Here is a tiny trained network, its code and every weight. The questions are about switching its units off for an input and a class, where a switched-off unit gives its printed mean instead of its output.

import numpy as np


def w(rows, s, z=0):
    codes = np.array(rows[::2]) - 128.0
    scale = np.full(codes.shape[1], s)
    scale[-1] = z or s
    return codes * scale


def f(y):
    return np.maximum(y, 0)


def log_softmax(a):
    a = a - a.max(-1, keepdims=True)
    return a - np.log(np.exp(a).sum(-1, keepdims=True))


def net(x, mask):
    res = np.array(x, float).reshape(1, 4) / 4 @ E
    y = f(res @ A[0][:, :-1].T + A[0][:, -1])
    res = res + np.where(mask, y, B[0][:, -1]) @ B[0][:, :-1]
    return log_softmax(res[-1] @ U[:, :-1].T + U[:, -1])


A, B = {}, {}
E = w([
[234,2,28,142,75,33,47,214,176,65,65],'x0',
[223,92,179,185,190,205,47,188,27,220,139],'x1',
[159,27,84,216,199,42,211,39,152,211,234],'x2',
[197,132,51,31,243,125,175,62,2,63,48],'x3',
],0.0052)
A[0] = w([
[190,109,170,165,181,197,63,165,54,203,135,80],'N0',
[205,27,39,159,64,42,38,220,177,81,79,40],'N1',
[53,212,204,125,153,199,183,75,107,176,171,47],'N2',
[149,62,96,192,178,66,198,64,150,189,196,63],'N3',
[71,157,105,88,102,90,196,78,175,77,124,61],'N4',
[188,107,170,165,184,196,68,162,54,202,136,93],'N5',
[106,206,161,55,53,189,48,207,118,55,46,5],'N6',
[72,194,186,126,155,184,178,82,107,168,161,76],'N7',
[195,105,174,168,188,201,62,167,48,206,135,84],'N8',
[52,129,213,225,3,129,68,199,248,189,207,102],'N9',
[66,159,101,85,99,84,198,78,180,72,122,33],'N10',
[74,156,106,90,103,91,194,80,175,78,125,61],'N11',
[61,203,195,125,158,193,184,77,105,173,166,67],'N12',
[187,134,61,35,239,130,176,66,26,61,60,89],'N13',
[149,63,97,192,180,66,199,61,148,191,198,66],'N14',
[152,59,91,190,173,61,191,70,150,184,193,64],'N15',
],0.0052,0.0025)
B[0] = w([
[107,162,72,168,119,64,124,158,203,80,170,202],'N0',
[219,40,187,57,255,126,128,38,119,94,166,209],'N1',
[191,69,160,84,211,121,126,71,129,103,151,220],'N2',
[67,175,156,97,189,193,72,184,96,114,76,208],'N3',
[116,154,82,160,127,79,122,152,186,92,159,177],'N4',
[107,161,74,170,114,63,125,156,203,81,172,203],'N5',
[70,176,141,98,237,204,75,172,102,116,69,209],'N6',
[185,72,160,89,201,116,125,77,130,103,154,205],'N7',
[106,161,73,169,116,62,125,154,203,81,169,208],'N8',
[185,150,27,179,126,175,210,70,92,214,63,255],'N9',
[115,161,72,166,136,73,121,153,199,82,165,178],'N10',
[115,156,80,162,127,78,123,153,189,90,161,175],'N11',
[190,67,162,84,207,116,125,71,130,100,157,216],'N12',
[165,156,41,189,72,160,204,92,97,214,75,224],'N13',
[72,169,152,103,176,186,79,178,102,115,86,211],'N14',
[72,168,157,96,191,193,75,176,95,115,80,204],'N15',
],0.0068,0.008)
U = w([
[196,44,178,76,161,109,113,83,126,101,167,108],'0',
[40,167,156,103,147,204,57,184,98,122,83,107],'1',
[97,159,97,180,105,26,121,163,192,91,185,114],'2',
[168,139,81,179,100,162,209,97,97,226,85,114],'3',
[105,109,165,123,76,105,132,139,89,148,147,253],'4',
[111,105,191,118,5,100,123,149,83,147,147,88],'5',
[114,114,201,126,28,119,122,136,100,136,154,89],'6',
],0.012,0.013)

Each question gives the input, the list of numbers given to net, and the class t.
The units are the neurons (one row each of A and B). Each row of codes is followed by its name. A weight is (code - 128) times the scale printed after its matrix; where a second scale follows, it is the last column's (A, B and U).
mask holds one flag per neuron, in row order. A switched-off neuron (its flag False) gives its mean, the last column of its row in B, instead of its output. The means were averaged over made-up inputs and are rounded, as every weight is.
A unit's drop is (log p(t) with every unit on - log p(t) with that unit switched off) / (log p(t) with every unit on - log p(t) with every unit switched off).
The circuit of an input: a set's keep is (log p(t) with only the set's units on - log p(t) with every unit switched off) / (log p(t) with every unit on - log p(t) with every unit switched off). Starting from the 12 units with the biggest drops (on a tie, the unit counted first), units are removed one at a time, each time the one whose removal leaves the highest keep (on an exact tie, the one counted first), for as long as the keep stays at least 0.8.
circuit, biggest first: the units of the circuit, biggest drop first
most important unit: the unit with the biggest drop
k most important neurons: the k neurons with the biggest drops, biggest first
drop when u is switched off: that unit's drop, to one decimal
input [-6,3,7,1], class 1: 2 most important neurons => (N3 N14)
input [-3,-5,-5,6], class 3: circuit, biggest first => (N13)
input [-7,3,8,-3], class 1: 3 most important neurons => (N3 N14 N15)
input [2,7,1,7], class 2: circuit, biggest first => (N8 N5)
input [-5,1,8,6], class 1: 3 most important neurons => (N3 N14 N15)
input [-7,6,7,0], class 0: 2 most important neurons => (N12 N2)
input [8,5,7,-6], class 0: 2 most important neurons => (N1 N6)
input [-7,6,-4,-4], class 0: 3 most important neurons => (N2 N12 N7)
input [-1,3,2,3], class 4: 2 most important neurons => (N9 N10)
input [0,1,-1,-2], class 4: 2 most important neurons => (N13 N9)
input [7,-4,6,-7], class 0: 2 most important neurons => (N1 N13)
input [-2,1,-1,-2], class 4: 2 most important neurons => (N13 N1)
input [3,7,0,-8], class 3: 2 most important neurons => (N9 N10)
input [2,-8,-6,4], class 2: circuit, biggest first => (N10)
input [0,-1,2,1], class 4: 2 most important neurons => (N9 N6)
input [2,1,3,3], class 4: 2 most important neurons => (N9 N6)
input [8,-8,3,3], class 0: drop when N12 is switched off => -0.1
input [-8,0,-3,-2], class 0: drop when N4 is switched off => 0.0
input [-3,6,1,6], class 2: drop when N8 is switched off => 0.4
input [-1,1,-1,6], class 3: most important unit => N13
